Every row comes from one small tree of marks. The marks that hang from a mark follow it in brackets, in the order of their numbers. Every link used is in the known rows. Which tree was each row made from?
Known rows:
J_395{J_94 J_502 J_851{J_17}}: -159; -259; -176; 39; 83; 70; -171; -61; -107; 102; 75; -16; -80; -79; -34; 103; -8; 24; -19; 4; -142; -42; -26; 34; 28; -60; -25; -62; -146; 153; 81; 96; -1; 92; 147; -8; -45; -12; -118; -93; 116; -94; -17
J_269{J_130{J_815{J_17}}}: -57; -61; -146; 65; -11; 102; -100; -136; 18; 27; 33; 16; -33; 72; 160; -33; -72; 19; 71; -43; 90; -35; 2; -63; 68; -73; -20; -53; 125; 109; 48; 193; 25; 162; 4; -4; -145; -45; -5; 16; -131; -38; 78
J_982{J_851{J_269{J_736{J_476}} J_502}}: -54; 31; -49; -21; 60; 116; -44; -81; 74; -27; 37; -109; -35; -132; 164; 71; 29; 15; 3; 4; -388; 101; 65; 77; -23; -51; -60; 21; -23; 48; 63; 133; -22; 29; 73; -46; -79; -69; -31; -30; -61; 152; 13
J_851{J_17 J_269{J_130 J_395{J_94}} J_502 J_775}: -60; -27; -166; -201; -50; 43; -135; -154; -158; 180; 97; -82; -30; 179; -40; -12; 85; -140; -96; 34; -105; 44; -58; 163; -68; -49; -85; 18; -115; 126; 57; 55; -4; 21; -31; -169; -159; -62; -79; -90; 312; -9; 64
J_975{J_17 J_395{J_502 J_851}}: -86; -69; -288; -26; 123; 18; -132; 24; -11; 66; -54; -51; -69; 27; -95; 172; -22; -138; 36; -48; 78; -53; -31; -14; 53; -64; -95; -65; -26; 59; -116; 76; 35; 95; 101; 5; -18; 2; -34; -86; -183; 32; -8
J_17{J_851{J_269 J_502 J_775}}: -97; -77; -6; -220; 3; -42; -95; -76; -65; 79; 14; -17; -31; 115; 88; -121; -32; -16; 73; -8; -365; 86; -91; -13; 40; 36; -74; -13; -23; 121; 132; 96; 108; 74; 74; -119; -98; -22; 24; -55; 194; 40; 67
J_736{J_476{J_847{J_502 J_982}}}: -255; -131; -45; 174; 94; 45; -136; -154; 29; -95; -28; -57; -72; -9; 312; 41; 18; 28; 129; -103; -93; 24; 28; -64; -41; -82; -58; -6; 192; 101; 22; 215; 87; -52; 111; -3; -92; 16; 33; -40; 121; 281; 21
J_851{J_17 J_269{J_502 J_736{J_588{J_982}}} J_775}: -195; 51; 68; 42; -38; 66; -49; 27; -186; 81; -18; -167; -18; 157; -10; 96; 71; -170; -25; 88; -316; 26; 76; 179; -69; 6; -94; -3; -167; 95; 142; 26; -159; 36; 93; -65; -72; -108; -3; -86; 129; -70; 99
J_130{J_17 J_815{J_588{J_736 J_982} J_975}}: -240; -155; -226; 103; -73; 126; -131; -25; -136; -151; 50; -16; -79; 22; 1; -107; 24; 75; 114; -191; 38; -37; 69; -66; 3; 24; -36; -17; 273; 188; 71; 53; -101; 166; -7; 134; -52; -84; -27; -23; -158; -65; 15
J_17{J_851{J_502 J_775}}: -136; -186; 18; -26; 4; -62; -80; -86; -61; 11; 11; 20; -49; 105; 48; -121; -45; 36; 91; 8; -197; 20; -60; -35; 49; 46; -45; -32; 100; 166; 118; 139; 134; 83; 115; -108; -79; -25; 31; -57; 174; 45; 51
J_975{J_395{J_94 J_502 J_851{J_269{J_736}}} J_775}: 29; 19; -327; -120; 164; -6; -123; 15; -36; 11; -18; -47; -36; -28; -230; 167; 17; -168; -59; -133; -226; 13; 41; 63; 43; -114; -41; -34; -215; 10; -43; 116; 221; 70; -23; 185; -44; -14; -64; -101; 33; -63; 191
J_269{J_130{J_17} J_395}: -67; -120; -86; -11; 2; 22; -85; -168; 69; 103; 119; -54; -69; -6; 56; 10; -10; 4; -87; -26; 488; 6; 63; 5; -38; -140; -76; -35; 129; 57; -47; 191; 60; 27; 12; -51; -156; -67; -34; -14; 15; 93; 95
J_588{J_17{J_851{J_775}} J_982}: -283; -280; 19; 67; 77; -108; -112; -39; -26; -130; -8; 24; -64; 2; -45; -85; -76; 23; 10; -7; 95; -48; -12; -79; 61; 57; -40; -18; 102; 83; 270; 154; 149; 116; 53; -35; -74; 2; 61; -46; 161; 80; 123
J_395{J_94 J_502 J_851{J_17 J_269{J_736{J_476}}}}: -76; -100; -217; -9; 121; 85; -112; -29; -102; 63; 66; -62; -78; -149; -32; 130; 41; 23; -149; -43; -347; 21; 49; 131; -37; -88; -88; -14; -282; 92; 62; 55; -24; 30; 156; 140; -73; 3; -137; -88; 96; -93; 42
J_588{J_94{J_395{J_502 J_851 J_975{J_775}}}}: -93; -241; 35; 74; 188; -144; -206; -6; -31; -27; 3; 92; -50; -160; -276; 52; -123; -88; -20; -55; 61; 116; 66; -155; 32; -1; -21; -158; -180; 113; -129; 166; 133; 93; 131; 229; 40; 43; -60; -124; -148; -113; 305
J_982{J_851{J_17 J_269{J_130 J_395} J_502}}: -28; 97; -96; -180; -28; 86; -113; -169; 45; 216; 127; -91; -21; 50; 178; 24; 18; -159; -37; 75; -93; 68; -35; 109; -75; -85; -109; 14; -12; 2; -63; 57; -106; 16; -19; -230; -152; -76; -54; -49; -17; 211; 17
J_847{J_502 J_736{J_395{J_851{J_17}} J_476}}: -81; -104; -129; 220; 125; 21; -115; -88; -29; 80; -26; -73; -103; -244; 369; 29; 97; -17; 44; -48; 11; -130; 81; 48; -48; -58; -141; -38; 101; 125; -93; 95; -99; -67; 151; 239; -24; 74; -35; -98; -77; -63; -11
J_476{J_847{J_502 J_736{J_588{J_94}}}}: -294; -134; 86; 51; 197; 38; -153; -127; -49; -168; -45; -128; -69; -9; 299; 54; 59; -54; 166; 19; 381; -60; 80; 14; -114; 35; 0; -45; 59; 21; 51; 143; 87; 4; 110; 212; -12; -42; 11; -40; 0; 108; 191
J_94{J_395{J_502 J_851{J_17 J_269} J_975} J_775}: -65; -120; -34; -118; 87; -73; -243; -63; -174; 241; 55; -1; -57; -96; -99; 80; -136; -111; -90; -19; -225; 23; -20; 17; 15; -3; -100; -91; -319; 143; -257; 8; -114; 81; 177; 96; -31; 28; -70; -100; 27; -305; 64
J_94{J_395{J_502 J_851 J_975} J_775}: -94; -269; 42; 106; 132; -153; -227; -90; -100; 96; 23; 29; -73; -143; -161; 49; -159; -18; -56; -76; -44; -47; 41; -53; 87; -2; 10; -137; -180; 164; -255; 126; 26; 89; 245; 192; -21; 11; -34; -80; 5; -266; 73
J_476{J_847{J_502 J_736 J_982}}: -211; -70; -183; 64; 107; 38; -170; -163; -33; -29; 2; -90; -78; 47; 409; -10; 42; -73; 143; -112; -162; -151; 4; -9; -64; -55; -6; 23; 158; 10; -34; 163; 21; -21; 36; -12; -79; -18; 33; -52; 97; 215; 100
J_982{J_851{J_17 J_269{J_395} J_502 J_775}}: -67; 76; -3; -74; -63; 73; -135; -89; -38; 178; 136; -63; -12; 57; 104; 28; 43; -132; 23; 100; -351; 158; -85; 107; -64; -35; -108; 42; -26; 131; 18; 61; -127; 48; -24; -320; -106; -57; -47; -64; 62; 53; 36
J_847{J_736{J_395 J_588{J_17 J_94}} J_982}: -224; -205; 138; 54; 218; 116; -84; -106; -72; -154; -13; -113; -75; -148; 406; 61; 64; 72; 73; -58; 390; -96; 102; -53; -50; 5; -66; 47; 132; 8; 50; 186; -89; -20; -44; 223; -48; 39; -16; -88; -228; -63; 101
J_130{J_17{J_851{J_502 J_775}} J_815{J_588{J_94}}}: -55; -156; 25; 49; -49; -86; -90; -76; -62; -104; 74; 105; -59; 207; -62; -136; -36; 100; 133; -78; -96; 167; -3; -44; -62; 58; -133; 4; 284; 184; 137; 34; 24; 115; 2; 34; -26; 5; -72; -38; -122; -42; 124
J_588{J_94{J_775} J_736 J_982}: -331; -241; 62; 59; 99; 40; -185; -56; -85; -332; -88; -125; -53; -22; -223; 63; -10; 61; 50; 13; 329; -153; 135; -103; 10; 62; -14; 15; 269; -10; 85; 158; -68; 190; 141; -2; -9; -58; 11; -15; -3; -34; 60
J_17{J_851{J_269{J_736{J_395 J_476}} J_775}}: 11; -63; 38; 17; 103; -53; -37; -87; -1; 1; -21; -31; -55; -134; 164; -29; -4; 92; -47; -59; -187; 10; 64; 12; 81; -72; -182; -2; 87; 79; 42; 174; 142; 9; 85; 180; -115; 40; 9; -69; 168; -58; 60
J_17{J_851{J_269{J_130 J_395 J_736{J_476}} J_502}}: 49; 65; -107; -107; 57; -86; -7; -142; 40; 11; 54; -63; -54; 18; 56; -93; 49; -22; -183; -111; 24; -12; 65; 106; -57; -66; -105; -10; -15; -28; -78; 108; 116; -53; 122; 183; -201; -28; -2; -44; 24; 188; 106
J_17{J_851{J_269{J_130} J_775}}: -68; -118; -14; -196; 70; -66; -104; -166; 52; 107; 10; 13; -29; 96; 127; -153; -143; -24; 15; 23; -84; 48; -19; -40; 81; -51; -90; -24; 13; 6; 81; 160; 228; 83; 85; -88; -168; -3; 21; -20; 350; 149; 178
J_476{J_847{J_502 J_982}}: -239; -126; -105; 47; 59; 32; -155; -147; 9; -13; -4; -72; -59; 58; 317; 42; -7; -56; 153; -93; -135; -45; -19; -63; -6; -73; -18; -18; 172; 78; 26; 185; 75; -8; 57; -89; -83; -29; 36; -45; 135; 184; 33
J_588{J_17{J_851} J_94{J_395}}: -207; -340; 38; -2; 138; -100; -93; -105; 97; -234; 26; -3; -57; -184; -22; 56; -137; 61; -35; -14; 588; 16; 57; -127; 39; 51; -114; -85; 111; 28; 152; 189; 191; 132; 30; 152; -13; 43; -1; -62; -134; -40; 91
J_736{J_395{J_502 J_975} J_588{J_17}}: -217; -305; 199; 10; 156; 50; -108; -64; -171; 79; 29; -69; -92; -179; 228; 61; -60; 64; 63; -93; 318; -31; 12; -7; 47; -9; 36; -88; -138; 181; 83; 164; 7; -37; 71; 340; -37; -39; -5; -96; -202; -130; 24
J_736{J_476{J_847{J_982{J_851}}}}: -219; -106; 53; 242; 136; 125; -160; -158; 114; -96; 37; -7; -55; -87; 296; 91; -20; 99; 112; 11; -204; 105; 26; -102; 19; -118; -97; 25; 230; 27; -31; 259; 82; 36; 65; -155; -114; 22; -3; -48; 162; 406; 28
J_269{J_130 J_502 J_736}: -34; -128; -80; 107; 30; 19; 17; -142; 122; 47; 47; -131; -52; 83; 115; 52; -56; -50; -71; -19; 30; -152; 151; 107; 28; -119; -23; -75; 69; -38; 15; 195; 70; 39; 141; 5; -125; -141; -2; -34; 19; 121; 89
J_975{J_395{J_94 J_502}}: -139; -216; -208; -21; 105; 63; -153; -98; -56; -65; -8; -90; -63; -38; -96; 133; 24; 11; 60; -101; 208; -57; -3; 22; 71; -97; 25; -35; 24; 96; 88; 204; 132; 96; 18; 86; -33; -53; -63; -68; 5; 82; -94
J_851{J_269{J_130{J_17} J_395} J_502 J_775}: -62; 24; -56; -234; -77; -29; -85; -135; -45; 220; 106; -76; -46; 164; 17; -69; 21; -121; -88; -15; -2; 133; -23; 98; -106; -69; -101; 9; -35; 94; 7; 67; -3; -12; -60; -162; -145; -79; -28; -44; 64; 26; 130
J_130{J_17{J_851{J_269}}}: -76; -105; -86; -211; 41; 52; -100; -71; 19; 96; 89; -14; -58; -47; 145; -33; -54; 66; 14; -27; 65; 97; -25; -71; 14; -70; -138; -31; 40; 58; 104; 120; 79; 93; -8; -35; -98; 8; -18; -34; 109; 58; 43
J_130{J_815{J_975{J_395}}}: -53; -118; -259; 24; 6; 71; -115; -75; 54; -38; 43; -4; -43; 26; 163; -69; 24; -10; 137; -120; 169; 18; 19; -93; 85; -57; -44; -47; 158; 150; -83; 177; 112; 138; -8; 102; -96; -47; 1; -52; -111; -39; 8
J_130{J_17 J_815{J_588{J_94}}}: -49; -173; -33; 60; 0; 64; -115; -104; 40; -132; 71; 9; -56; 41; 19; 34; -14; 141; 134; -88; 205; 119; 74; -80; -18; -42; -97; 2; 286; 139; 101; 141; -12; 136; 26; 45; -42; -45; -101; 9; -231; -49; 97
J_395{J_94 J_502 J_975{J_17 J_775}}: -68; -205; -231; 41; 150; 135; -184; -14; -215; 25; 31; 66; -64; 59; -218; 96; -34; -46; 43; -42; -40; -19; -13; -52; 24; -45; -8; -87; -149; 187; 40; 148; 90; 102; 2; 23; -36; -2; -58; -107; 138; 43; 155
J_269{J_395{J_851 J_975{J_17}} J_502 J_736}: 111; -64; -207; 287; 97; -8; -73; 93; -24; 127; 152; -48; -66; 11; -101; 125; 73; -161; -182; -85; -45; -125; 82; 97; 21; -107; -30; -152; -127; 64; -248; 80; -86; 42; 182; 138; -97; -41; -54; -155; 9; -99; 175

Write each row's tree:
-148; -253; 78; 71; 110; 145; -118; -129; -130; -24; -39; -118; -52; -164; 160; 148; 85; 118; 104; -15; 317; -40; 56; -15; 123; -58; -20; -70; 58; 208; 110; 241; 111; 41; 56; 190; -74; -31; -36; -88; 184; -163; -105 => J_736{J_395{J_94} J_588}
-106; -249; -70; 55; 94; 10; -158; -93; -94; -7; 16; -38; -62; 8; -92; 71; 32; 44; -8; -15; -167; -96; 20; 15; 66; 12; 5; -64; -23; 173; -50; 114; 55; 109; 174; -11; -64; -23; -45; -66; 252; -216; -32 => J_395{J_94{J_775} J_851{J_502}}
31; 120; -301; -285; -139; 51; -59; -131; -65; 172; 50; -99; -35; 214; 134; -27; 3; -137; 3; -20; -325; 33; 20; 130; -83; -25; -121; 59; -45; 29; 45; -5; -68; 39; -4; -67; -141; -114; -48; -54; -101; -61; 102 => J_851{J_17 J_269{J_130{J_815} J_736} J_502}
-13; 48; -120; -160; -66; 37; -134; -195; 108; 127; 58; -49; -17; 110; 200; -67; -62; -83; 133; -6; -348; 166; 5; 8; 3; -52; -37; 20; 48; -3; 77; 101; 24; 69; -30; -135; -133; -83; -27; -29; -85; 172; 60 => J_982{J_851{J_269{J_130{J_815}} J_502}}
-21; -125; -136; 174; 72; 116; -64; -64; -38; -64; 104; 157; -42; 17; 279; -172; -54; 135; 93; -170; -104; -114; -60; -105; 132; -4; -50; -121; 173; 256; -63; 122; 13; 213; 54; 194; -131; 10; -10; 25; -129; -113; -5 => J_130{J_815{J_17{J_851} J_588 J_975}}
-202; -212; 87; -106; 151; -45; 35; -93; -6; -167; 10; -54; -65; 45; 101; -37; -82; -12; -67; 21; 478; -50; 109; 48; -85; 83; -43; -42; -8; -34; 150; 68; 144; 16; 64; 251; -76; -43; 5; -53; -119; 41; 211 => J_269{J_130 J_736{J_588{J_17{J_851{J_502}} J_94}}}
-163; 8; -133; 168; 97; 104; -186; -180; -26; 109; 44; -74; -80; -79; 583; 81; 52; -120; 158; -6; -255; -153; -3; 41; -82; -104; -153; 41; 275; -6; -107; 92; -162; -46; -104; -53; -33; 32; -12; -112; 7; 194; -46 => J_476{J_847{J_502 J_736{J_395} J_982{J_851{J_17}}}}
-50; -159; -129; 61; 194; 20; -67; -57; -4; -201; -28; 148; -30; 9; -94; 11; -98; -42; 18; -36; 293; -43; 52; -166; 54; 64; -242; -148; 160; 168; -170; 102; 165; 179; 28; 124; -22; 70; -8; -46; -80; -17; 151 => J_815{J_588{J_94{J_395}} J_975{J_17{J_851} J_775}}
85; 11; -227; -165; -6; -71; -71; -163; 84; 51; 51; -6; -36; 100; 130; -125; -100; -20; -9; -96; -118; 12; 67; 0; 49; -74; -84; 8; 44; -64; 48; 119; 188; 83; 48; 125; -191; -39; -6; -24; 72; 39; 190 => J_17{J_851{J_269{J_130{J_815} J_736}}}
-53; -215; -135; 96; 121; 20; -180; 64; -104; 136; 33; 63; -55; 13; -58; 9; -54; -85; 28; 40; -179; 30; -36; -76; 98; -14; -39; -103; -108; 194; -92; 101; 41; 128; 167; -79; -57; 32; -35; -119; 299; -119; 226 => J_395{J_851{J_775} J_975{J_17}}
-373; -231; 146; 310; 115; 58; -177; -26; 22; -372; -56; -52; -44; -163; -166; 15; -18; 79; 93; 85; 86; 109; 142; -103; -14; 23; -24; 29; 284; 14; 230; 202; -17; 157; 91; -56; 13; 2; -22; -50; 50; 247; 131 => J_588{J_94 J_736{J_476} J_982{J_851{J_775}}}
-38; -158; -108; -9; 63; -69; -160; -60; -209; 25; -11; 46; -61; 68; -167; 24; -92; -67; -17; -11; 95; -87; -22; -50; 33; 95; -139; -114; 8; 186; -223; 27; -14; 119; 99; 65; -28; 49; 22; -115; 89; -152; -26 => J_94{J_395{J_975{J_17{J_851{J_502}}}} J_775}
-36; -74; -113; 8; 52; -66; -50; -183; 41; 55; 78; -91; -69; 10; 0; 15; -43; -39; -144; -97; 180; -158; 94; 110; -14; -123; 23; -23; -19; -11; -60; 186; 75; -5; 136; 89; -160; -131; -32; -1; -138; 68; 116 => J_269{J_130 J_395{J_502} J_736}
28; -237; -28; 348; 97; 13; -193; -30; -129; 135; 204; -4; -67; 10; -140; 98; 70; -39; -160; -26; 27; -111; 56; 103; 11; -100; -26; -133; -106; 155; -247; 94; -112; 68; 184; 106; -108; 9; -103; -150; 324; -195; 53 => J_269{J_395{J_94{J_775} J_851{J_17} J_975} J_502}
-73; 51; -55; -192; -90; 44; -113; -71; -135; 177; 88; -96; -24; 138; 45; 7; 89; -116; -11; 33; -233; 96; -97; 105; -68; -7; -111; 38; -74; 179; 27; 58; -98; 26; 32; -243; -123; -71; -29; -66; 68; -70; 48 => J_851{J_17 J_269{J_395} J_502 J_775}
47; -46; 44; 44; 36; -77; -3; -65; 20; 119; 42; -87; -43; 25; 170; 3; -15; -33; -52; -62; -333; -78; 60; 91; 86; -91; -153; -61; 62; 14; 52; 131; 61; 23; 44; 112; -93; -34; 18; -107; 106; -89; 26 => J_17{J_851{J_269{J_502 J_736{J_395}} J_775}}
-324; -291; -17; 100; 77; 159; -60; -72; 10; -262; 4; -129; -83; -181; 98; 74; -72; 165; 56; -59; 414; 10; 85; -47; 12; 9; -26; 21; 168; 76; 240; 234; 116; 74; 102; 85; -74; -33; 29; -18; -86; 107; 59 => J_588{J_17 J_736{J_476}}
107; -25; -250; -123; 57; -17; -28; -167; 66; 36; 91; 66; -39; 104; 267; -228; -97; 9; -18; -191; -226; -86; 60; 17; 84; -49; -87; -47; 57; 38; -102; 65; 155; 99; 85; 246; -205; -55; -25; 12; 53; 5; 162 => J_17{J_851{J_269{J_130{J_815{J_588 J_975}} J_736}}}
